Facts:
baploze: Λ zanoflin; π nodrok; ω b
bapopa: ω a
bavi: Ψ dabur, zivin, klalos; Λ lagro; π stireru; ω a
bepli: Λ faskir; π klekostal; ω a
beskitril: Ψ ragran; Λ drepogru; π datruk; ω c
bevebrik: Ψ gefugen; Λ stireru; π skigradri; ω a
bisti: Λ pimir; π brudrun; ω a
brabok: Λ ritren; π bralol; ω b
bralol: π stirol; ω c
bremi: Λ klosketrum; π stirol; ω c
brimi: Ψ skodin, faskir; Λ mudrim; π klekostal; ω b
bripa: Ψ dabur, drigror, bisti; π datruk; ω a
brisula: Λ mele; π tegromo; ω c
brobek: Ψ ragran, zivin; Λ flistota; π plaskam; ω a
brudrun: Ψ suser, darokle; Λ nastem; π sonikim; ω a
brukis: Λ triven; π tulam; ω b
bruklifa: Λ ropo; π noplak; ω c
dabetin: Ψ kinar; Λ flaskol; π bralol; ω b
dabur: Λ bavi; π stireru; ω a
dafar: Ψ stike; Λ klustu; π lestes; ω b
darokle: Ψ kenume; Λ kloplu; π bralol; ω a
datruk: ω b
diluplan: π lestes; ω b
doken: Ψ zanoflin; π noplak; ω c
drepogru: Λ nibrol; π datruk; ω a
drigror: Λ plidam; π datruk; ω c
dristapek: Ψ stemin; Λ galar; π visken; ω c
droluk: Λ vudo; π noplak; ω c
drula: Λ sketrek; π stireru; ω a
drulak: Ψ skugum; π nodrok; ω b
drustir: Ψ fakul, gilek; π plaskam; ω a
fakul: Λ brobek; π plaskam; ω a
faskir: π klekostal; ω c
flabru: Λ trazal; π nodrok; ω b
flanul: Λ plodas; π plaskam; ω a
flaskol: π bralol; ω c
flibrul: Ψ kiplik; Λ zoneplas; π somir; ω a
flikli: Ψ drulak; π sonikim; ω b
flistota: Λ flanul; π plaskam; ω b
fludros: Ψ fakul; Λ mustofla; π tulam; ω b
fluve: Λ fuskol; π drepogru; ω c
fotro: Ψ ranok; Λ somir; π repunor; ω c
fumas: Λ truve; π brudrun; ω a
fupak: Λ klisim; π zigigro; ω b
fuskol: Ψ gefugen; Λ gilek; π drepogru; ω c
galar: Λ lutok; π visken; ω c
gefugen: π brudrun; ω a
gekam: Λ skaso; π sonikim; ω b
gema: Ψ ragran; Λ fluve; π drepogru; ω a
gilek: Λ tero; π drepogru; ω b
griplal: Ψ gilek; Λ bralol; π stirol; ω c
gruka: Ψ ziseli; Λ gefugen; π brudrun; ω a
grukil: Ψ zoneplas; Λ tiponos; π skigradri; ω c
gruvik: Λ brisula; π tegromo; ω c
kenume: Ψ fakul; Λ skuvol; π zigigro; ω a
kibru: Ψ drulak; Λ drigror; π datruk; ω c
kinar: Ψ gefugen; π stike; ω a
kiplik: Λ gruvik; π tegromo; ω b
klalos: Ψ drigror, kinar; Λ brukis; π tulam; ω b
klekostal: Ψ lutok, nagek; Λ malur; π sonikim; ω b
kliklis: Ψ ragran; Λ bevebrik; π skigradri; ω b
klisim: Λ saplumuk; π zigigro; ω a
klogri: Λ kiplik; π tegromo; ω c
kloplu: Ψ kinar; Λ skiplor; π bralol; ω b
klosketrum: Ψ mudrim; Λ tukovin; π stirol; ω c
klubu: Ψ kenume, zivin; Λ tulam; π repunor; ω b
klunen: Ψ relak; π skigradri; ω a
klustu: Ψ pabra; Λ rokar; π lestes; ω b
kogrir: Ψ plidam; Λ noflis; π klubu; ω b
konastul: Λ dafar; π lestes; ω b
kopli: Λ tegromo; π bapopa; ω a
kupli: Λ klubu; π repunor; ω b
lagro: Ψ klustu; Λ pazu; π stireru; ω a
lestes: Ψ rapo; Λ griplal; π stirol; ω a
lutok: π visken; ω c
malur: Ψ kinar; Λ gekam; π sonikim; ω b
mele: Ψ kenume, kiplik; π tegromo; ω c
mudrim: Λ vokleklak; π klekostal; ω a
mustofla: Ψ skugum; Λ plasku; π tulam; ω a
nagek: Ψ ragran, pimir; π somir; ω a
nastem: Ψ plaskam; Λ klekostal; π sonikim; ω b
nibrol: Ψ klalos; Λ bripa; π datruk; ω c
nodrok: Ψ noflis; ω a
noflis: Λ ragran; π klubu; ω a
noplak: Ψ dabur, paskam; Λ fotro; π repunor; ω b
pabra: Λ zuskik; π zigigro; ω b
paskam: Ψ ziseli; Λ revas; π bapopa; ω a
pazu: Ψ mele; π stireru; ω b
pimir: Λ fumas; π brudrun; ω a
plaskam: Ψ dabur, kenume; Λ paskam; π bapopa; ω a
plasku: Ψ klustu; Λ klalos; π tulam; ω b
pleto: Λ vaflem; π stike; ω a
plidam: Ψ kinar, fluve, repunor; Λ beskitril; π datruk; ω a
plidren: Ψ bruklifa, pazu, zivin; Λ rapo; π visken; ω c
plodas: Ψ kinar; Λ drustir; π plaskam; ω a
pluvok: Λ visken; π repunor; ω c
pobrol: Λ skugum; π stike; ω a
pobrun: Λ plidren; π visken; ω c
poklak: Ψ ragran; Λ konastul; π lestes; ω a
pudrer: Λ skuras; π klubu; ω b
putul: Ψ zabur; Λ bruklifa; π noplak; ω c
ragran: Λ trirero; π klubu; ω b
ranok: Ψ kinar, pabra, kiplik; Λ setel; π noplak; ω b
rapo: Λ tofler; π visken; ω c
relak: Ψ bremi; Λ stemin; π baploze; ω a
repunor: Ψ stapir, kiplik; ω a
revas: π bapopa; ω a
ritren: Λ dabetin; π bralol; ω b
rodrik: Λ zigigro; π skigradri; ω a
rokar: Ψ stapir; Λ diluplan; π lestes; ω b
ropo: Λ ranok; π noplak; ω c
ruzo: Ψ plodas, kinar; Λ suser; π baploze; ω c
saplumuk: Ψ ragran, klogri, noflis, kenume; Λ kenume; π zigigro; ω b
sedruzas: Λ ziseli; π stike; ω a
setel: Ψ flaskol, fotro; Λ doken; π noplak; ω c
skaso: Ψ ragran, noflis; Λ flikli; π sonikim; ω b
sketrek: Λ stadre; π stireru; ω a
skigradri: ω a
skiplor: Λ brabok; π bralol; ω c
skodin: Ψ kinar; Λ trado; π baploze; ω a
skugum: Ψ gefugen; Λ pleto; π stike; ω a
skuras: Ψ lagro; Λ kogrir; π klubu; ω b
skuvol: Ψ bremi; π zigigro; ω b
somir: Λ pluvok; π repunor; ω b
sonikim: ω c
stadre: Ψ zivin; Λ dabur; π stireru; ω a
stapir: Λ kopli; π bapopa; ω a
stemin: Ψ drigror, stike; Λ skodin; π baploze; ω c
stike: ω a
stireru: Λ rodrik; π skigradri; ω b
stirol: ω a
suser: Ψ fakul, klogri; π baploze; ω c
tegromo: Λ plaskam; π bapopa; ω a
tero: Λ tisok; π drepogru; ω b
tiponos: Ψ dristapek; Λ klunen; π skigradri; ω a
tisok: Ψ plidam; π drepogru; ω c
tofler: Ψ stireru; Λ dristapek; π visken; ω c
trado: Λ zorur; π baploze; ω c
trazal: Λ drulak; π nodrok; ω b
trirero: Ψ gruka, setel; π klubu; ω a
triven: Ψ ziseli; π tulam; ω a
trotran: Ψ kiplik, darokle; Λ zivin; π klekostal; ω b
truve: Ψ stapir; Λ gruka; π brudrun; ω c
tukovin: Λ lestes; π stirol; ω c
tulam: Ψ lagro; Λ noplak; π repunor; ω b
vaflem: Ψ repunor; Λ kinar; π stike; ω a
visken: π repunor; ω c
vizos: Λ drula; π stireru; ω a
vokleklak: Λ zutri; π klekostal; ω a
vudo: Λ putul; π noplak; ω c
vufladrek: Ψ kloplu; Λ poklak; π lestes; ω b
zabur: Λ bisti; π brudrun; ω c
zanoflin: Ψ fluve; Λ flabru; π nodrok; ω b
zave: Ψ bruklifa, kloplu; Λ vufladrek; π lestes; ω b
zelos: Ψ bremi; Λ pudrer; π klubu; ω b
zigigro: Λ grukil; π skigradri; ω a
ziseli: Ψ tero; Λ pobrol; π stike; ω a
zivin: Ψ repunor, pabra; Λ brimi; π klekostal; ω a
zoneplas: Ψ klustu; Λ nagek; π somir; ω c
zorur: Ψ skaso, fotro; Λ ruzo; π baploze; ω a
zuskik: Λ fupak; π zigigro; ω a
zutri: Λ bepli; π klekostal; ω a

Known rows:
[  5 -17 -26 -13  39   8 -27  11  25  41   1  19  24  20  22  -7 -44   3
  20   0  29  -7  31  26  22  12  18] : diluplan
[ 46   6  12 -14  14  45  37 -13  32 -13 -62  28 -16 -33 -18   5   1 -31
  -8  -5 -24  17 -40 -29  29 -16  12] : lestes
[-17 -22 -19 -21  13  25 -45   5  16 -15   3  14  10  59  32 -31 -35  30
  11  -5  -1  -2   9  22  10 -25  25] : zave
[-10  13  31  20 -53  -5 -11   2  30 -28 -15 -31  37  36   4 -53  41 -26
  27  63  23  -1  33   4 -27   1   8] : zabur
[ 16   4  13  14   7 -16   6 -13  14   9  -8 -11  17  -6 -21   6  18 -22
 -18   1 -17   3  -2 -11   6 -21 -27] : paskam
[ -8   4  22  31 -41  -4 -16   3  26 -11   9 -13   8 -12   0 -24   1 -16
  24  17 -15  -8 -16  -2  -7 -26  22] : klogri
[-22   0   2  -7  20  11 -27  17  24   4  17  42  12  51  27 -28 -31  26
  18   5  -8 -11  14  15  15   4  38] : kiplik
[  6  -1   5  34 -18   2 -16 -13  35 -22 -12 -12  14   0  -7 -24  14  -3
 -16   1 -23  -2  -8 -24   0 -42   3] : darokle
[ -9  20   5  14  -6 -18  12  14 -54 -16  14  11 -35 -46 -18  18  55  35
 -22 -12  -3  -4 -12 -28 -28  31 -19] : nagek
[-36   7  -2 -36  33 -16 -14  21 -46  48  29  50 -30 -12  21  20  14  64
  21  -5  46 -34  13  24  -8  42 -14] : ragran
[  7  -2  -5  23 -16   7 -16 -20  18 -34 -12 -21   5  -1  -7 -18  15   0
 -23  -7 -17   4  -7 -21 -11 -34  -7] : gema
[ -5  15  28  27 -34   0  -2   0  19  -7  18 -10   5  -9  -6 -12  -6 -18
  23  11 -18   2  -9  -7  -3  -7  20] : fluve
[ 13   3   8  10  11 -12   7 -13   9   9  -9 -10  13 -11 -22   5  18 -15
 -16  -2 -15   0  -1 -16   3 -19 -32] : pleto
[-30  -5 -11 -42  27  -4  -9  47 -64  17  26  45 -34   8  17   9  16  62
  11  -8  22 -13   1  31 -14  43 -12] : klalos
[ 26  -5  10  13   1  -2   6   0  29   1  -8  -4  22   2 -24  -8  12 -21
 -20   0 -25  10   1 -18   2 -26 -19] : rodrik
[ 17   7   4  19  11 -13   2 -30  30  14  -8 -18  23 -11 -20   5   3 -30
 -11   1  -7  -1   8 -20  11 -22 -28] : zutri
[ -9 -13  -3 -34  41   5 -15  13  12  28   3  27  18  53  16 -10 -34   1
  16   4   5  -5  17  31  24  -6   3] : gekam
[-11   2  11  10 -42  26   7  -2  32 -13 -26 -12  15  -4 -26 -38   1 -25
  58  13 -22 -16  -3 -41 -13 -14  16] : bremi
[-13 -12  -3 -34  40   8 -15  10  10  27   4  26  18  53  18  -9 -31   4
  17   3   5  -5  16  28  23  -6   4] : ritren

Rows:
No name comes twice in this set of rows, the named rows included.
[-23  -4  -6 -14  16  16 -28  12   9  -7  16  32   5  54  24 -25 -31  28
   9  -1   0  -5  15  13  13   5  32] : zanoflin
[ -3  16   2  -3 -11 -16  50   1 -54 -18 -20  15 -46 -51  10  33  50  20
 -42   1  28 -13 -31 -19 -16  35  11] : repunor
[  3 -14  -5 -39  17  30  24  12  18 -11 -14  44  -3  61  41  -6 -49   8
 -16   9  11   8   3  32  24   6  62] : klekostal
[ 21   8  14  21 -10   1   2  -8  40  -9   0  -1  21   2 -25 -10   7 -15
 -21  -3 -29  11   6 -27   0 -20  -8] : sketrek
[ 10   6   0  23 -12   7  -6 -25  25 -29   0 -17   5   6 -15 -11   4  -3
 -23 -11 -24  14   4 -28  -6 -29 -10] : brobek
[-39  11  -5 -30  13   8 -22  23 -49   3  34  53 -44   8  21  -1   9  88
  16 -15  26 -18   8  11 -23  32   2] : pudrer
[-29  -4 -20 -38  21  10 -14  29 -68  -4  27  38 -43  13  21   9   2  71
   3 -22  20   0  13  26 -17  43  -7] : plasku
[-11   9  -8   9 -16 -23   6   5 -59  21  15 -24 -32 -75  -8  35  29   5
  23  -3  34  -7  -8   2 -25  45 -21] : pluvok
[-25  13 -33  26  10 -42  -4  28 -89 -11   6 -61 -17 -57  -1  39  29 -29
  28   0   7   0 -20  -8  -8  84   6] : setel
[-37  -2 -11 -44  36 -13 -11  28 -71  25  22  39 -33   5  21  15  17  58
  18 -10  28 -20   5  30  -6  39 -16] : brukis

The same nodes again, as new rows of numbers:
Known rows:
[ 18   3  14  -6  -8   2   9   4   4   5   3 -18  27  14 -13   3   0  -1
 -12   1   2 -11   9 -27  -9 -14  -1  -5   2] : plidam
[-20   4   8  20   1  13  -9  13  29  14   7 -11   1  16 -13 -11   3  12
   7   9 -14 -74   8  30  -1 -15   3  -8 -14] : drepogru
[ 10   2   8  44  17  -3 -28   2   2 -19  -6   5 -60  -6  19 -16   2   2
  -4   5  -8  22 -20  -2   2  12   3   6   4] : ruzo
[ -41    6   36   65   17  -15  -44   16   37  -16   -7    8 -106   10
   21  -40   -1   59   49   -1  -25  -55   -1   37   29    6    4   -7
   -5] : bralol
[  6   6  35 -12 -12  -6  10  10   1  -3   4 -18  31  19 -14   4  -4  26
   7  -5  -3 -19  19 -36   0 -12  -1  -9  11] : darokle
[  3   9  18  -4 -18   1  10  18 -10   4  25 -17  26 -31 -45 -12   9   2
   0  26 -22 -92 -13  22 -25  -5  -6   3  19] : brudrun
[ 26   4   9  38  10  -8 -20   4  -9 -24   2   3 -62 -28   4 -12   7  -6
  -9  13 -12  13 -31  -3  -8  13  -1  14  17] : truve
[ -6  -1  20  40  -4  -6  17 -22 -15  -8   7  -2  -8 -11  13  -7 -13  -8
  -1 -10 -11  38 -36  -3   5  16   7   1   8] : vudo
[ 23   2   4  13 -11   7  29 -16  21  13   5 -26  24  16  -5   2  -5 -24
 -10 -10   3  -7  -3 -15  -6 -13   4  -7 -24] : noflis
[ -8   1   2 -19   1  19  -7  16 -13   6   1  -8  67  27  -7  16   0  -3
 -30   5  -1   7   9 -17 -12  -8   5  -5  10] : bevebrik
[-33 -10 -29 -65   1   6  -8  10 -42   6  -6  31  62   1   1  23  -1   3
  -3  -1   9  35  13   4   4  15  -2   2  18] : kliklis
[ -5  -3   3 -17  -2  20   1  12   2   9   2  -1  71  30  -6  20   1  -4
 -32   6   0  11   8 -17  -7 -14   3  -3  14] : drula
[-20  11  41  48   9 -16  -9  -1  13 -26   6  -6 -27 -11  10 -10   2  37
  12  -2  -1  28   1  -1  19  -5   2   4  43] : bremi
[-64  -2 -28  -4  -3   6  28 -24 -34  31   7  -6  31 -16   1 -12 -16  -5
  35 -18  -5 -31  -6  61   8  25  12 -12 -32] : tulam
[ -6  -4 -29 -34  -5  -5  22 -18 -25   9  -3   9  12 -12   3   7  -5 -15
  14 -12  13  21   9   7   5  12  -2  -2 -16] : klalos
[-22 -11 -34 -63   2   8 -11   7 -19   6  -8  37  41   4   6  24   2  -3
  -4  -1  13  33  14   6   5   6  -5   4  10] : fupak
[ 44  -2   0  44  10  -9 -20  -2  26 -25  -1  14 -94 -26   8 -12  11 -18
  -8  14  -8  10 -35   3  -2   2  -6  17   1] : faskir
[-21  -8 -17 -41 -15  -6  36 -23 -38  14   3  10  50 -16  -2  10 -12  -8
  14 -18   9  23   0   1   7  17   0  -2  -1] : kupli
[-28 -16 -27 -73  -7   6   0   5 -26   6  -3  45  65   3   1  31  -1  -1
  -4  -2  10  36   4   3  10  11  -6   3  19] : pabra

Rows:
No name comes twice in this set of rows, the named rows included.
[-13  10  34  67   3   4   0  21  64   0   5 -11 -16  19 -13 -14   0  82
  52 -11 -20 -71  44  40  21 -27  -2 -22   4] : lestes
[  6  18 -16  31  32  28 -23  14  47   7  -8 -35   5  26   9  -1  14 -10
 -34  11  19   8  37  13  -9 -32   8   1  -7] : klunen
[  0  17  22  11  -2   3  15   4  12  -1  10 -37  52   2 -16   7   5  12
 -14   5  11  -1  28 -11  -7 -24   3  -1  27] : relak

The same nodes again, as new rows of numbers:
Known rows:
[  7   3 -22  -5   8   7 -40  37 -26 -25  26  25  16] : revas
[ 28  13  -1 -21   3 -26  17 -15   0  12 -22  15  30] : klosketrum
[-22 -18  34  26  18  10  77 -61  50  10  23  20 -33] : kupli
[ 60  49  -3 -22  41   4 -33 -60  36  35 -81 -60   3] : brudrun
[ 41  18  -9 -23  -3 -12  -3 -17  -9  14 -42  25  33] : bisti
[ 39  20  -9 -18 -16 -29 -11  15 -13   8 -31  20  15] : pimir
[ 20 -17  45   4  15 -11   2  -3  26   4   9  40 -11] : vudo
[ 38  22  11   6  13  42 -57 -15  15   0 -57 -44  26] : stike
[ 24  -3   3 -21 -20 -24 -20  10 -23  14 -28   1  14] : plidam
[-21  21  13  30  -6  42  24 -49  45  14 -42 -92  -1] : datruk
[ 23   8 -15 -12  -8 -36  -8  29  -8 -10   6  -7  -9] : beskitril
[ 45  14   1 -21   4 -17  -2 -19  -2  14 -33  26  24] : kopli
[-80 -11 -11  10 -12  24  42   4 -15   6  55  -9  12] : flikli
[ 35  13  -1 -33  10 -36  -7 -12  -5  31 -27   6  -1] : brobek
[-54 -15  42  64  21  68 -11 -11  53  -6  36 -65 -34] : somir
[-34 -27  25  19  31  21 -35  60  -3 -16  65  42 -12] : pluvok
[-31 -10  32  19  22  -1  72 -56  51  23  27  16 -58] : fludros
[ 24   7 -31  -6 -13   6 -34  30 -29 -34 -16  23  11] : dabur
[ 25   3 -10  -7 -14 -21 -10  21  -9 -16  -9  -1  17] : brisula

Rows:
No name comes twice in this set of rows, the named rows included.
[-26 -18  71  48  -5  23   7 -37  64  38 -15 -87 -37] : tulam
[ -1  12 -41 -12   7   5 -37  44 -28 -23   2  27 -13] : kenume
[ 48  31 -14   6  10  24 -72   3   5 -19 -42 -66  21] : zigigro
[-11  -1 -13 -12  21   5 -43  42 -30   2  48  23  17] : bripa
[ -2 -27  19  20  32  11 -53  48  -8 -30  71  46  -9] : triven
[-36   1 -17  19 -37  -3  50  -6   7  -9 -11 -21 -22] : gilek
[ -3  -5 -23 -12  17  -3 -43  44 -36 -15  27  20 -10] : vaflem
[ 59  32  13   2  -2  14 -53 -18  21  25 -78 -70  35] : tegromo
[-70   2 -19  15  -5  20  45  12  -6   6  54   0  16] : skuvol
[-28  -2  -1   2 -43 -20  69 -32  -2  24  -8 -34  17] : brimi
[ 32   4 -24 -23 -16 -33 -28  28 -33  -7 -12  -2   0] : stadre
[ 10  28  -7   5  20  40 -59   8  11  -9 -27 -60  23] : bralol
[ 39  18 -11 -21  -6 -41 -15  19 -12  21 -22   1   8] : poklak
[ -7 -37  16  11  10   1 -34  37  -8 -39  38  18 -43] : fotro

